Below are the code and all the weights of a small trained network. Each question names an input and a class and asks about switching units off, where a switched-off unit gives its printed mean instead of its output.

import numpy as np


def w(rows, s, z=0):
    codes = np.array(rows[::2]) - 128.0
    scale = np.full(codes.shape[1], s)
    scale[-1] = z or s
    return codes * scale


def norm(h):
    return h / np.sqrt((h * h).mean(-1, keepdims=True) + 1e-5)


def f(y):
    return np.maximum(y, 0)


def log_softmax(a):
    a = a - a.max(-1, keepdims=True)
    return a - np.log(np.exp(a).sum(-1, keepdims=True))


def net(x, mask):
    res = np.array(x, float).reshape(1, 4) / 4 @ E
    u = 0
    for l in range(4):
        y = f(norm(res) @ A[l][:, :-1].T + A[l][:, -1])
        res = res + np.where(mask[u : u + 9], y, B[l][:, -1]) @ B[l][:, :-1]
        u += 9
    return log_softmax(norm(res)[-1] @ U[:, :-1].T + U[:, -1])


A, B = {}, {}
E = w([
[200,84,214,224,232,110,121,139],'x0',
[147,88,121,85,160,132,186,156],'x1',
[77,117,208,112,224,120,3,111],'x2',
[235,180,202,7,63,131,92,148],'x3',
],0.0057)
A[0] = w([
[186,126,70,198,53,131,152,254,30],'L0N0',
[98,134,68,60,128,111,81,141,109],'L0N1',
[98,89,101,85,175,160,96,158,200],'L0N2',
[39,76,77,150,126,124,143,97,242],'L0N3',
[71,126,141,126,150,139,110,99,114],'L0N4',
[186,161,116,124,109,148,82,156,179],'L0N5',
[177,163,134,98,135,130,76,155,134],'L0N6',
[87,199,59,46,112,129,165,95,248],'L0N7',
[191,168,108,119,130,108,138,119,141],'L0N8',
],0.0074,0.0015)
B[0] = w([
[17,98,93,109,113,124,72,38,232],'L0N0',
[188,2,181,24,89,237,190,107,191],'L0N1',
[32,209,172,120,103,89,147,99,190],'L0N2',
[57,188,135,204,216,165,168,201,254],'L0N3',
[78,133,146,58,83,240,119,175,183],'L0N4',
[159,105,164,128,127,93,156,105,201],'L0N5',
[129,244,59,69,174,137,131,82,208],'L0N6',
[99,124,43,108,111,140,58,134,250],'L0N7',
[148,75,163,191,36,132,93,123,181],'L0N8',
],0.0054,0.005)
A[1] = w([
[92,111,129,151,143,179,90,156,41],'L1N0',
[85,187,95,148,107,172,100,142,125],'L1N1',
[187,87,163,166,9,180,137,195,113],'L1N2',
[138,139,92,115,193,127,100,121,146],'L1N3',
[63,84,131,246,208,96,178,122,249],'L1N4',
[122,106,167,151,88,150,51,91,206],'L1N5',
[105,129,121,224,161,88,130,124,167],'L1N6',
[212,133,178,132,134,102,130,113,221],'L1N7',
[103,136,1,114,120,107,117,132,50],'L1N8',
],0.0091,0.0017)
B[1] = w([
[103,96,177,103,86,2,157,106,166],'L1N0',
[148,149,122,139,178,73,144,204,181],'L1N1',
[135,82,219,189,85,63,115,111,158],'L1N2',
[116,190,135,109,222,151,82,118,150],'L1N3',
[178,131,116,43,54,150,95,130,248],'L1N4',
[114,60,112,109,135,146,129,192,173],'L1N5',
[164,109,74,85,108,92,143,86,191],'L1N6',
[54,168,183,188,101,127,130,151,173],'L1N7',
[161,189,88,120,199,85,230,177,177],'L1N8',
],0.0065,0.011)
A[2] = w([
[113,94,168,49,155,110,62,71,112],'L2N0',
[32,122,108,70,114,214,82,185,211],'L2N1',
[192,156,119,214,112,170,123,64,174],'L2N2',
[73,77,156,148,94,100,72,84,158],'L2N3',
[150,33,180,174,125,42,153,149,152],'L2N4',
[138,58,174,58,88,155,68,98,88],'L2N5',
[197,60,30,168,25,184,231,215,253],'L2N6',
[127,56,98,59,253,24,82,130,197],'L2N7',
[126,134,156,165,185,100,187,133,126],'L2N8',
],0.0069,0.0011)
B[2] = w([
[147,199,47,133,166,115,183,181,221],'L2N0',
[91,105,152,164,143,131,117,84,230],'L2N1',
[76,70,175,169,123,108,160,185,142],'L2N2',
[145,122,124,96,107,106,238,174,171],'L2N3',
[55,154,149,115,120,106,254,152,172],'L2N4',
[117,126,55,130,113,193,86,94,217],'L2N5',
[189,115,189,177,127,110,95,153,255],'L2N6',
[118,164,75,129,115,149,102,120,226],'L2N7',
[126,139,73,166,177,88,180,179,143],'L2N8',
],0.0078,0.007)
A[3] = w([
[154,93,90,2,128,200,58,90,164],'L3N0',
[200,61,94,151,50,148,93,113,39],'L3N1',
[183,112,138,142,33,130,178,121,247],'L3N2',
[70,120,141,93,233,60,90,126,249],'L3N3',
[36,113,177,123,102,147,209,106,153],'L3N4',
[152,187,109,178,197,55,136,187,106],'L3N5',
[140,139,73,115,145,137,159,189,209],'L3N6',
[199,154,107,153,128,131,139,220,123],'L3N7',
[208,64,142,45,79,70,134,83,62],'L3N8',
],0.0092,0.0014)
B[3] = w([
[148,86,80,172,127,86,175,169,248],'L3N0',
[153,191,177,139,167,255,92,12,205],'L3N1',
[54,121,168,144,172,102,96,155,248],'L3N2',
[180,92,179,138,81,142,175,100,222],'L3N3',
[85,102,156,154,115,93,67,132,198],'L3N4',
[140,100,82,134,142,151,102,98,245],'L3N5',
[139,122,160,118,71,78,106,134,253],'L3N6',
[180,138,127,108,156,222,154,111,235],'L3N7',
[130,158,150,130,205,108,101,80,210],'L3N8',
],0.0091,0.0067)
U = w([
[145,133,2,130,62,105,153,185,25],'0',
[168,175,179,175,176,180,84,83,139],'1',
[11,103,206,177,65,65,122,162,254],'2',
],0.013,0.00079)

Each question gives the input, the list of numbers given to net, and the class t.
The units are the neurons (one row each of A and B). Each row of codes is followed by its name. A weight is (code - 128) times the scale printed after its matrix; where a second scale follows, it is the last column's (A, B and U).
mask holds one flag per neuron, layer by layer. A switched-off neuron (its flag False) gives its mean, the last column of its row in B, instead of its output. The means were averaged over made-up inputs and are rounded, as every weight is.
A unit's drop is (log p(t) with every unit on - log p(t) with that unit switched off) / (log p(t) with every unit on - log p(t) with every unit switched off).
The circuit of an input: a set's keep is (log p(t) with only the set's units on - log p(t) with every unit switched off) / (log p(t) with every unit on - log p(t) with every unit switched off). Starting from the 12 units with the biggest drops (on a tie, the unit counted first), units are removed one at a time, each time the one whose removal leaves the highest keep (on an exact tie, the one counted first), for as long as the keep stays at least 0.8.
units of the circuit, in order: the units of the circuit, biggest drop first
most important unit: the unit with the biggest drop
k most important neurons: the k neurons with the biggest drops, biggest first
k most important neurons of layer l: the k neurons of layer l with the biggest drops, biggest first
drop of u: that unit's drop, to one decimal
input [2,6,-3,1], class 2: units of the circuit, in order	[L0N8; L1N2]
input [-4,-8,1,8], class 0: units of the circuit, in order	[L3N0]
input [-1,-1,-3,1], class 1: 3 most important neurons	[L2N6; L0N3; L0N8]
input [1,3,-1,-4], class 1: 3 most important neurons	[L1N4; L0N6; L0N7]
input [0,4,4,5], class 0: 4 most important neurons	[L0N3; L0N6; L2N6; L3N1]
input [-7,2,1,-1], class 2: 2 most important neurons of layer 1	[L1N4; L1N6]
input [4,-4,0,4], class 2: 3 most important neurons	[L1N7; L0N3; L0N8]
input [1,2,3,-7], class 0: 2 most important neurons of layer 2	[L2N7; L2N4]
input [1,7,-2,1], class 2: 3 most important neurons	[L0N6; L0N8; L0N3]
input [0,5,8,-4], class 2: 4 most important neurons	[L0N4; L0N2; L2N1; L3N7]
input [3,6,-2,-8], class 1: 2 most important neurons	[L1N4; L2N6]
input [3,-7,8,-7], class 0: 2 most important neurons of layer 1	[L1N4; L1N6]
input [-1,-2,-6,3], class 1: 2 most important neurons of layer 0	[L0N0; L0N7]
input [-6,6,1,-4], class 2: most important unit	L0N1
input [-5,1,0,5], class 1: 2 most important neurons	[L3N1; L0N1]
input [-7,0,-1,8], class 1: 2 most important neurons	[L3N1; L3N8]
input [0,4,-3,2], class 1: 2 most important neurons of layer 2	[L2N6; L2N0]
input [4,1,-6,1], class 2: 2 most important neurons	[L0N8; L0N3]
input [2,7,-8,6], class 2: 2 most important neurons of layer 1	[L1N2; L1N4]
input [3,6,-4,-6], class 1: most important unit	L1N4
input [-2,-4,8,0], class 2: 3 most important neurons of layer 0	[L0N4; L0N2; L0N7]
input [-1,-2,8,6], class 0: 2 most important neurons of layer 3	[L3N0; L3N1]
input [2,5,8,-5], class 0: drop of L1N4	0.4
input [5,-2,-7,-7], class 1: drop of L1N4	1.9
